Below are the code and all the weights of a small trained network. Each question names an input and a target symbol and asks about switching units off, where a switched-off unit gives its printed mean instead of its output.

import numpy as np


def w(rows, s, z=0):
    codes = np.array(rows[::2]) - 128.0
    scale = np.full(codes.shape[1], s)
    scale[-1] = z or s
    return codes * scale


def softmax(a):
    e = np.exp(a - a.max(-1, keepdims=True))
    return e / e.sum(-1, keepdims=True)


def log_softmax(a):
    a = a - a.max(-1, keepdims=True)
    return a - np.log(np.exp(a).sum(-1, keepdims=True))


def net(x, mask):
    ids = ['βγδεηθλμξπτφψω'.index(c) for c in x.split()]
    T = len(ids)
    res = E[ids] + P[:T]
    u = 0
    for l in range(2):
        r = res
        for j in range(3):
            rows = slice(2 * j, 2 * j + 2)
            q, k, v = (r @ M[l][rows].T for M in (Q, K, V))
            z = softmax(np.where(np.tri(T) > 0, q @ k.T / 2**0.5, -1e9)) @ v
            o = O[l][rows]
            res = res + np.where(mask[u + j], z, o[:, -1]) @ o[:, :-1]
        u += 3
    return log_softmax(res[-1] @ U[:, :-1].T + U[:, -1])


Q, K, V, O = {}, {}, {}, {}
E = w([
[154,191,172,58,168,176,99,100],'β',
[143,183,170,88,91,135,172,197],'γ',
[120,175,60,142,93,111,48,155],'δ',
[110,152,38,135,92,140,53,176],'ε',
[125,175,65,148,85,86,43,163],'η',
[151,147,182,83,87,150,154,235],'θ',
[156,192,98,39,61,232,202,131],'λ',
[74,107,126,46,227,114,108,185],'μ',
[73,126,35,70,35,78,93,166],'ξ',
[178,204,120,49,188,124,114,104],'π',
[171,131,140,58,54,103,88,97],'τ',
[56,210,140,144,153,142,222,130],'φ',
[99,145,101,133,131,123,6,199],'ψ',
[123,72,205,108,60,76,70,88],'ω',
],0.02)
P = w([
[167,97,113,175,146,105,118,141],'0',
[157,103,109,151,118,118,113,137],'1',
[145,110,104,131,107,125,105,138],'2',
[134,119,105,114,104,134,93,137],'3',
[124,126,113,100,102,140,82,131],'4',
[114,134,116,82,101,150,75,127],'5',
[103,140,120,66,98,157,71,122],'6',
[98,150,128,52,97,171,63,117],'7',
[82,153,136,34,97,176,55,111],'8',
[75,165,135,18,95,189,58,106],'9',
[83,178,142,10,94,205,50,105],'10',
],0.012)
Q[0] = w([
[120,110,140,178,73,118,222,100],'L0H0',
[207,185,155,53,38,117,158,254],'L0H0',
[135,87,186,188,159,172,225,93],'L0H1',
[173,98,218,59,236,39,203,59],'L0H1',
[121,90,232,195,210,169,231,100],'L0H2',
[125,196,67,158,92,69,67,166],'L0H2',
],0.0094)
K[0] = w([
[94,97,124,254,136,130,172,114],'L0H0',
[75,139,162,131,56,174,67,130],'L0H0',
[187,86,165,212,136,124,161,170],'L0H1',
[211,93,124,185,101,145,94,189],'L0H1',
[167,129,115,246,144,116,164,158],'L0H2',
[110,146,81,37,146,125,125,103],'L0H2',
],0.014)
V[0] = w([
[142,107,136,202,192,172,125,182],'L0H0',
[122,158,130,78,239,156,62,140],'L0H0',
[110,249,186,147,95,26,189,153],'L0H1',
[185,112,109,77,187,77,169,141],'L0H1',
[62,94,69,32,207,113,129,104],'L0H2',
[85,134,204,64,160,254,96,153],'L0H2',
],0.0087)
O[0] = w([
[161,206,182,169,218,45,119,160,40],'L0H0',
[151,180,145,198,19,91,142,126,221],'L0H0',
[63,154,203,76,137,2,131,52,111],'L0H1',
[78,97,51,131,131,161,101,29,111],'L0H1',
[89,86,177,110,68,197,115,36,203],'L0H2',
[146,98,192,183,105,143,98,196,254],'L0H2',
],0.0079,0.009)
Q[1] = w([
[103,147,49,175,96,117,92,156],'L1H0',
[151,175,146,142,135,97,203,108],'L1H0',
[173,151,200,28,102,134,11,172],'L1H1',
[147,123,182,111,178,137,142,117],'L1H1',
[71,157,47,150,63,117,124,199],'L1H2',
[141,110,110,192,152,103,74,108],'L1H2',
],0.012)
K[1] = w([
[128,145,110,99,4,138,132,125],'L1H0',
[133,95,113,166,179,102,158,101],'L1H0',
[43,204,133,97,108,168,117,179],'L1H1',
[158,131,108,136,160,172,196,143],'L1H1',
[182,165,140,56,53,158,94,103],'L1H2',
[125,172,97,155,148,158,134,96],'L1H2',
],0.012)
V[1] = w([
[137,192,91,99,119,100,102,83],'L1H0',
[81,66,83,177,102,80,170,147],'L1H0',
[123,60,109,154,154,87,48,136],'L1H1',
[131,105,121,98,66,90,100,145],'L1H1',
[139,51,155,139,113,91,78,127],'L1H2',
[2,144,76,214,176,141,145,215],'L1H2',
],0.0098)
O[1] = w([
[107,112,111,145,110,122,91,125,133],'L1H0',
[163,182,172,90,9,118,97,112,89],'L1H0',
[180,96,229,123,145,113,124,104,136],'L1H1',
[89,148,136,135,187,76,182,133,245],'L1H1',
[175,135,159,94,179,119,71,115,152],'L1H2',
[63,142,132,133,147,214,142,178,5],'L1H2',
],0.013)
U = w([
[112,49,85,253,165,98,171,146,140],'β',
[77,145,88,148,145,119,102,142,199],'γ',
[129,149,134,87,144,133,105,219,135],'δ',
[178,149,167,155,39,119,206,184,66],'ε',
[84,157,137,41,58,143,101,163,89],'η',
[89,114,121,90,159,146,182,129,210],'θ',
[67,107,50,144,173,130,105,146,237],'λ',
[86,112,156,158,116,211,101,63,164],'μ',
[25,181,145,136,191,82,180,83,158],'ξ',
[74,96,104,216,102,113,153,67,63],'π',
[148,142,89,30,186,150,109,162,84],'τ',
[140,101,63,138,60,172,121,221,131],'φ',
[146,101,167,101,124,184,191,133,222],'ψ',
[193,106,68,89,145,101,117,161,1],'ω',
],0.0073,0.0038)

Each question gives the input, a string of symbols that net reads in full, and the target symbol t.
The units are the heads (2 rows each of Q, K, V and O). Each row of codes is followed by its name. A weight is (code - 128) times the scale printed after its matrix; where a second scale follows, it is the last column's (O and U).
mask holds one flag per head, layer by layer. A switched-off head (its flag False) gives its mean, the last column of its rows in O, instead of its output. The means were averaged over made-up inputs and are rounded, as every weight is.
A unit's drop is (log p(t) with every unit on - log p(t) with that unit switched off) / (log p(t) with every unit on - log p(t) with every unit switched off).
The circuit of an input: a set's keep is (log p(t) with only the set's units on - log p(t) with every unit switched off) / (log p(t) with every unit on - log p(t) with every unit switched off). Starting from all 6 units, units are removed one at a time, each time the one whose removal leaves the highest keep (on an exact tie, the one counted first), for as long as the keep stays at least 0.8.
units of the circuit, in order: the units of the circuit, biggest drop first
unit that matters most: the unit with the biggest drop
heads that matter: for each layer, one digit per head in row order, 1 if its drop is at least 0.15 and else 0, layers parted by /
input φ π φ β ε μ ε φ ψ ψ, target ξ: unit that matters most	L0H1
input θ λ φ η λ, target η: units of the circuit, in order	(L0H1 L1H0)
input ψ ε γ ε, target φ: units of the circuit, in order	(L0H1 L1H2)
input μ ψ ψ, target μ: units of the circuit, in order	(L0H1 L0H2 L1H1)
input β η ξ ξ γ, target θ: units of the circuit, in order	(L0H0 L0H2)
input β β ω ψ ψ ψ, target ε: heads that matter	100 / 110
input γ μ π η, target π: heads that matter	011 / 001
input λ ω η ξ η φ φ φ ε φ ψ, target ξ: heads that matter	110 / 010
input ε μ λ μ ψ φ β δ, target ε: units of the circuit, in order	(L0H2 L0H0 L1H0)
input ω η ψ μ ε, target μ: units of the circuit, in order	(L0H2 L1H2)
input η β τ λ τ ω γ η ξ ψ, target η: heads that matter	101 / 100
input λ λ ω φ β η β θ μ θ, target ψ: units of the circuit, in order	(L0H2 L1H0)
input τ δ π ω λ, target τ: units of the circuit, in order	(L0H0 L1H2)
input ω ψ ε ψ ψ τ μ ψ τ λ ω, target λ: units of the circuit, in order	(L1H1)
input ψ γ ω δ ε ψ, target δ: heads that matter	010 / 011
input β γ ξ γ ω θ δ γ λ, target φ: units of the circuit, in order	(L0H2 L1H1)
input τ γ β ε π λ τ λ γ, target ω: heads that matter	100 / 001
input θ ε τ ε δ μ ω γ ξ η, target η: heads that matter	100 / 100
input β μ ξ β τ λ φ ψ μ ω δ, target μ: heads that matter	011 / 000
input γ γ ε θ, target δ: unit that matters most	L0H0
input μ η β μ ξ ψ μ ψ λ, target ε: heads that matter	100 / 001
input τ η θ ψ θ λ ψ γ θ λ γ, target φ: units of the circuit, in order	(L1H1 L0H1)
input η ξ λ ξ ψ δ λ λ, target φ: heads that matter	001 / 010
input β ψ μ φ ψ δ τ η, target ω: heads that matter	100 / 001
input τ π γ φ ω δ, target ξ: heads that matter	010 / 010
input ε ε ψ ψ λ μ γ ω λ λ, target τ: heads that matter	100 / 101
input ψ λ μ θ ξ ψ π π β ψ θ, target ε: unit that matters most	L0H0
input ψ β ξ η φ γ θ, target η: units of the circuit, in order	(L0H1 L1H1)
input φ ε γ ψ τ λ ψ ψ ε, target β: units of the circuit, in order	(L1H0 L1H2)
